Below is a small trained network, with its code and all its weights. Each question gives an input and a target symbol and asks what happens when units are switched off, that is, made to give their printed mean instead of their output.

import numpy as np


def w(rows, s, z=0):
    codes = np.array(rows[::2]) - 128.0
    scale = np.full(codes.shape[1], s)
    scale[-1] = z or s
    return codes * scale


def softmax(a):
    e = np.exp(a - a.max(-1, keepdims=True))
    return e / e.sum(-1, keepdims=True)


def log_softmax(a):
    a = a - a.max(-1, keepdims=True)
    return a - np.log(np.exp(a).sum(-1, keepdims=True))


def net(x, mask):
    ids = ['ΛΞΩαγδεησφψ'.index(c) for c in x.split()]
    T = len(ids)
    res = E[ids] + P[:T]
    u = 0
    for l in range(3):
        r = res
        for j in range(3):
            rows = slice(4 * j, 4 * j + 4)
            q, k, v = (r @ M[l][rows].T for M in (Q, K, V))
            z = softmax(np.where(np.tri(T) > 0, q @ k.T / 4**0.5, -1e9)) @ v
            o = O[l][rows]
            res = res + np.where(mask[u + j], z, o[:, -1]) @ o[:, :-1]
        u += 3
    return log_softmax(res[-1] @ U[:, :-1].T + U[:, -1])


Q, K, V, O = {}, {}, {}, {}
E = w([
[105,104,98,124,184,75],'Λ',
[122,101,255,50,75,112],'Ξ',
[107,100,99,98,193,81],'Ω',
[203,127,83,113,116,89],'α',
[108,215,71,128,172,91],'γ',
[64,100,80,116,128,190],'δ',
[118,170,112,198,194,148],'ε',
[181,197,129,166,166,120],'η',
[160,50,137,163,127,198],'σ',
[71,160,85,127,159,179],'φ',
[59,185,35,40,106,166],'ψ',
],0.018)
P = w([
[222,72,41,28,120,192],'0',
[183,33,34,106,106,124],'1',
[254,97,59,67,103,162],'2',
[220,105,97,72,107,143],'3',
[173,110,110,84,106,120],'4',
[126,102,123,96,105,85],'5',
[99,100,138,115,114,56],'6',
[83,106,168,104,133,65],'7',
[90,119,193,95,129,77],'8',
[63,107,193,101,130,58],'9',
[66,105,183,78,141,73],'10',
],0.0056)
Q[0] = w([
[156,146,162,76,149,144],'L0H0',
[92,141,236,128,129,135],'L0H0',
[91,121,245,157,103,130],'L0H0',
[143,150,59,92,123,94],'L0H0',
[111,152,130,162,143,142],'L0H1',
[89,75,147,137,155,139],'L0H1',
[72,144,108,129,161,150],'L0H1',
[181,98,98,152,110,113],'L0H1',
[121,147,158,119,153,76],'L0H2',
[116,131,88,106,127,63],'L0H2',
[142,96,100,138,126,165],'L0H2',
[156,88,117,115,137,155],'L0H2',
],0.012)
K[0] = w([
[110,125,76,189,110,100],'L0H0',
[151,151,68,184,209,162],'L0H0',
[179,86,74,142,254,185],'L0H0',
[167,163,233,82,103,115],'L0H0',
[70,94,176,158,195,159],'L0H1',
[123,88,86,146,176,101],'L0H1',
[81,104,69,76,181,117],'L0H1',
[206,155,86,152,115,208],'L0H1',
[143,124,188,151,161,153],'L0H2',
[87,128,180,94,98,108],'L0H2',
[151,106,49,154,124,132],'L0H2',
[182,170,60,140,136,130],'L0H2',
],0.0077)
V[0] = w([
[110,72,110,103,223,112],'L0H0',
[117,104,188,119,149,116],'L0H0',
[96,119,174,84,65,170],'L0H0',
[141,89,69,157,80,127],'L0H0',
[97,96,188,83,159,107],'L0H1',
[106,142,163,61,189,31],'L0H1',
[210,105,119,49,164,160],'L0H1',
[48,194,180,168,111,95],'L0H1',
[25,144,188,140,118,39],'L0H2',
[175,121,93,140,149,184],'L0H2',
[150,103,255,91,96,159],'L0H2',
[132,131,215,207,36,68],'L0H2',
],0.006)
O[0] = w([
[126,88,122,91,178,121,187],'L0H0',
[167,166,186,118,162,132,121],'L0H0',
[193,151,177,129,123,51,132],'L0H0',
[122,139,71,202,113,215,135],'L0H0',
[89,184,64,121,120,176,141],'L0H1',
[2,205,211,89,166,162,201],'L0H1',
[53,113,110,149,175,99,233],'L0H1',
[196,125,154,124,135,176,16],'L0H1',
[197,190,192,51,94,118,84],'L0H2',
[54,124,149,228,90,73,136],'L0H2',
[140,197,130,96,187,190,89],'L0H2',
[201,169,155,113,87,175,3],'L0H2',
],0.0054,0.0058)
Q[1] = w([
[105,128,82,119,205,104],'L1H0',
[80,43,154,152,2,139],'L1H0',
[94,170,127,100,250,101],'L1H0',
[101,150,145,232,88,175],'L1H0',
[166,51,171,63,170,118],'L1H1',
[151,232,129,101,127,228],'L1H1',
[42,80,116,72,120,32],'L1H1',
[130,130,50,178,74,148],'L1H1',
[114,20,123,163,145,186],'L1H2',
[38,160,130,82,170,52],'L1H2',
[216,128,124,157,83,139],'L1H2',
[150,154,149,121,196,60],'L1H2',
],0.0085)
K[1] = w([
[83,167,170,114,45,119],'L1H0',
[54,145,3,134,192,131],'L1H0',
[111,124,170,125,39,109],'L1H0',
[65,155,128,152,128,225],'L1H0',
[211,111,146,54,163,127],'L1H1',
[123,109,29,167,203,79],'L1H1',
[142,172,223,121,77,104],'L1H1',
[75,173,118,143,119,218],'L1H1',
[152,99,202,236,78,205],'L1H2',
[34,202,121,92,218,139],'L1H2',
[180,5,66,145,113,87],'L1H2',
[126,195,174,157,176,45],'L1H2',
],0.0076)
V[1] = w([
[197,63,151,65,148,94],'L1H0',
[88,209,72,161,190,131],'L1H0',
[39,108,146,48,86,39],'L1H0',
[200,148,116,165,169,31],'L1H0',
[65,75,187,153,70,65],'L1H1',
[2,121,157,148,186,149],'L1H1',
[202,111,215,84,50,84],'L1H1',
[161,136,77,36,133,177],'L1H1',
[212,153,52,97,149,76],'L1H2',
[50,79,145,88,181,81],'L1H2',
[68,219,83,140,118,230],'L1H2',
[95,224,100,134,156,50],'L1H2',
],0.0066)
O[1] = w([
[115,67,108,239,50,60,139],'L1H0',
[226,154,110,94,254,94,152],'L1H0',
[47,180,76,197,136,133,238],'L1H0',
[197,148,131,181,53,21,116],'L1H0',
[52,189,136,202,6,217,160],'L1H1',
[61,175,167,86,221,127,201],'L1H1',
[133,193,198,218,72,207,58],'L1H1',
[111,96,45,77,186,128,136],'L1H1',
[119,215,138,91,50,58,138],'L1H2',
[98,78,138,155,19,118,251],'L1H2',
[210,161,45,69,130,195,129],'L1H2',
[164,188,11,147,85,143,191],'L1H2',
],0.0054,0.012)
Q[2] = w([
[204,181,124,77,40,153],'L2H0',
[142,106,92,42,111,124],'L2H0',
[107,122,96,130,120,81],'L2H0',
[34,145,120,84,111,87],'L2H0',
[188,128,135,99,144,131],'L2H1',
[69,117,152,124,77,123],'L2H1',
[98,92,80,144,104,107],'L2H1',
[158,60,107,67,190,94],'L2H1',
[86,85,190,157,129,88],'L2H2',
[91,139,113,151,148,173],'L2H2',
[186,146,177,143,78,254],'L2H2',
[200,183,231,153,56,233],'L2H2',
],0.0094)
K[2] = w([
[192,98,81,155,139,50],'L2H0',
[138,131,131,176,220,133],'L2H0',
[219,194,167,185,157,176],'L2H0',
[69,172,168,164,161,125],'L2H0',
[108,108,78,151,232,71],'L2H1',
[255,192,234,204,46,143],'L2H1',
[125,223,82,152,60,49],'L2H1',
[46,153,73,118,248,185],'L2H1',
[105,126,194,128,113,31],'L2H2',
[134,205,88,95,63,90],'L2H2',
[194,76,90,119,129,94],'L2H2',
[125,53,99,104,194,33],'L2H2',
],0.0074)
V[2] = w([
[125,166,136,125,83,149],'L2H0',
[149,148,137,180,108,96],'L2H0',
[129,89,170,178,133,102],'L2H0',
[161,85,114,216,165,178],'L2H0',
[106,93,188,107,193,138],'L2H1',
[163,134,164,221,94,77],'L2H1',
[132,119,139,133,71,130],'L2H1',
[125,155,186,106,110,213],'L2H1',
[101,108,117,60,86,151],'L2H2',
[99,58,118,147,193,245],'L2H2',
[109,84,154,73,58,107],'L2H2',
[106,125,91,102,59,135],'L2H2',
],0.011)
O[2] = w([
[129,113,120,58,135,155,75],'L2H0',
[113,175,184,156,191,125,80],'L2H0',
[113,106,254,153,133,180,111],'L2H0',
[130,68,162,225,201,185,85],'L2H0',
[12,185,157,107,130,146,98],'L2H1',
[116,43,86,175,140,30,49],'L2H1',
[103,83,81,90,124,157,103],'L2H1',
[50,202,24,117,128,168,1],'L2H1',
[201,107,215,56,92,207,192],'L2H2',
[55,23,68,123,218,206,151],'L2H2',
[123,61,217,77,27,120,137],'L2H2',
[229,101,151,82,63,177,193],'L2H2',
],0.0059,0.017)
U = w([
[112,107,133,153,135,129,27],'Λ',
[30,134,133,221,17,201,214],'Ξ',
[39,103,243,4,192,14,5],'Ω',
[128,40,95,187,32,98,116],'α',
[152,188,74,144,153,68,121],'γ',
[94,32,80,137,134,160,2],'δ',
[104,146,85,233,205,135,245],'ε',
[124,176,177,181,171,98,181],'η',
[100,89,187,252,133,198,204],'σ',
[120,102,59,162,186,154,131],'φ',
[222,111,178,82,140,199,149],'ψ',
],0.0037,0.0043)

Each question gives the input, a string of symbols that net reads in full, and the target symbol t.
The units are the heads (4 rows each of Q, K, V and O). Each row of codes is followed by its name. A weight is (code - 128) times the scale printed after its matrix; where a second scale follows, it is the last column's (O and U).
mask holds one flag per head, layer by layer. A switched-off head (its flag False) gives its mean, the last column of its rows in O, instead of its output. The means were averaged over made-up inputs and are rounded, as every weight is.
A unit's drop is (log p(t) with every unit on - log p(t) with that unit switched off) / (log p(t) with every unit on - log p(t) with every unit switched off).
The circuit of an input: a set's keep is (log p(t) with only the set's units on - log p(t) with every unit switched off) / (log p(t) with every unit on - log p(t) with every unit switched off). Starting from all 9 units, units are removed one at a time, each time the one whose removal leaves the highest keep (on an exact tie, the one counted first), for as long as the keep stays at least 0.8.
circuit, biggest first: the units of the circuit, biggest drop first
unit that matters most: the unit with the biggest drop
heads that matter: for each layer, one digit per head in row order, 1 if its drop is at least 0.15 and else 0, layers parted by /
input Ω ψ Ω ψ Ω ε, target ψ: heads that matter -> 100 / 101 / 010
input ψ γ Ξ Ξ Ξ Ω, target Ξ: unit that matters most -> L1H0
input α Ω Ξ ε γ, target γ: heads that matter -> 101 / 101 / 001
input Ω α Ω γ Ω, target γ: circuit, biggest first -> L2H2; L1H2
input Ω Ω Ξ α Ω Ω, target α: circuit, biggest first -> L0H0; L2H1; L1H0
input φ ψ ε, target ψ: circuit, biggest first -> L2H1; L1H0
input Ξ ε δ α Λ, target α: heads that matter -> 110 / 110 / 010
input η Ξ η α σ, target α: heads that matter -> 110 / 110 / 011
input ψ Ω σ ψ Ω δ, target ψ: circuit, biggest first -> L1H2; L2H2
input Ω η Ω ψ Ω Ω Ω σ ψ Λ, target ψ: circuit, biggest first -> L1H2; L2H2; L2H1
input α σ Λ Ω, target σ: circuit, biggest first -> L2H0; L1H2; L0H2
input Ξ ψ ε α φ δ, target α: circuit, biggest first -> L0H0; L2H1; L0H1; L1H0
input Ω Ω γ α, target γ: circuit, biggest first -> L2H2; L1H2
input α α Ω Ω α α Ξ α, target α: unit that matters most -> L2H1
input γ Ξ Ω α γ, target γ: circuit, biggest first -> L1H2; L2H2; L2H0
input Ω α Ω Ξ ψ φ, target Ξ: heads that matter -> 100 / 110 / 010
input Ω Ω Ω Ω α Ω Ξ Λ, target Ξ: heads that matter -> 000 / 110 / 010
input α Ω α Ω ψ Ξ Ω ε, target Ξ: circuit, biggest first -> L1H0; L1H1
input Ξ α α η Ω φ, target α: heads that matter -> 100 / 100 / 010
input Ω ψ α Ω Ω α α α σ, target σ: heads that matter -> 101 / 011 / 100
input α α Λ Ξ Ξ Ω η Ω γ α Ω, target γ: circuit, biggest first -> L0H2; L1H2; L2H2
input γ Ω α Ξ ψ Ω, target Ξ: circuit, biggest first -> L1H1; L1H0
input ψ Ω α ψ η Ω α Ω ε, target ε: heads that matter -> 011 / 010 / 001
input α Ξ σ ε, target Ξ: circuit, biggest first -> L1H0
input Ω ε ψ Ω γ Ω ε σ, target σ: circuit, biggest first -> L1H1; L1H2; L0H2; L2H0
input Ω Ω Ξ Ω α ε, target α: circuit, biggest first -> L2H1; L0H0; L1H0
input Ω Ω Ω ε α, target ε: unit that matters most -> L2H2
input Ω Ξ σ δ σ Ξ Ω Ω Ξ σ, target Ξ: heads that matter -> 000 / 010 / 010
input σ η Ω η σ σ Ω, target σ: heads that matter -> 011 / 011 / 100
input α Ω Ω Ω Ω α Ω ψ φ, target ψ: heads that matter -> 100 / 001 / 011
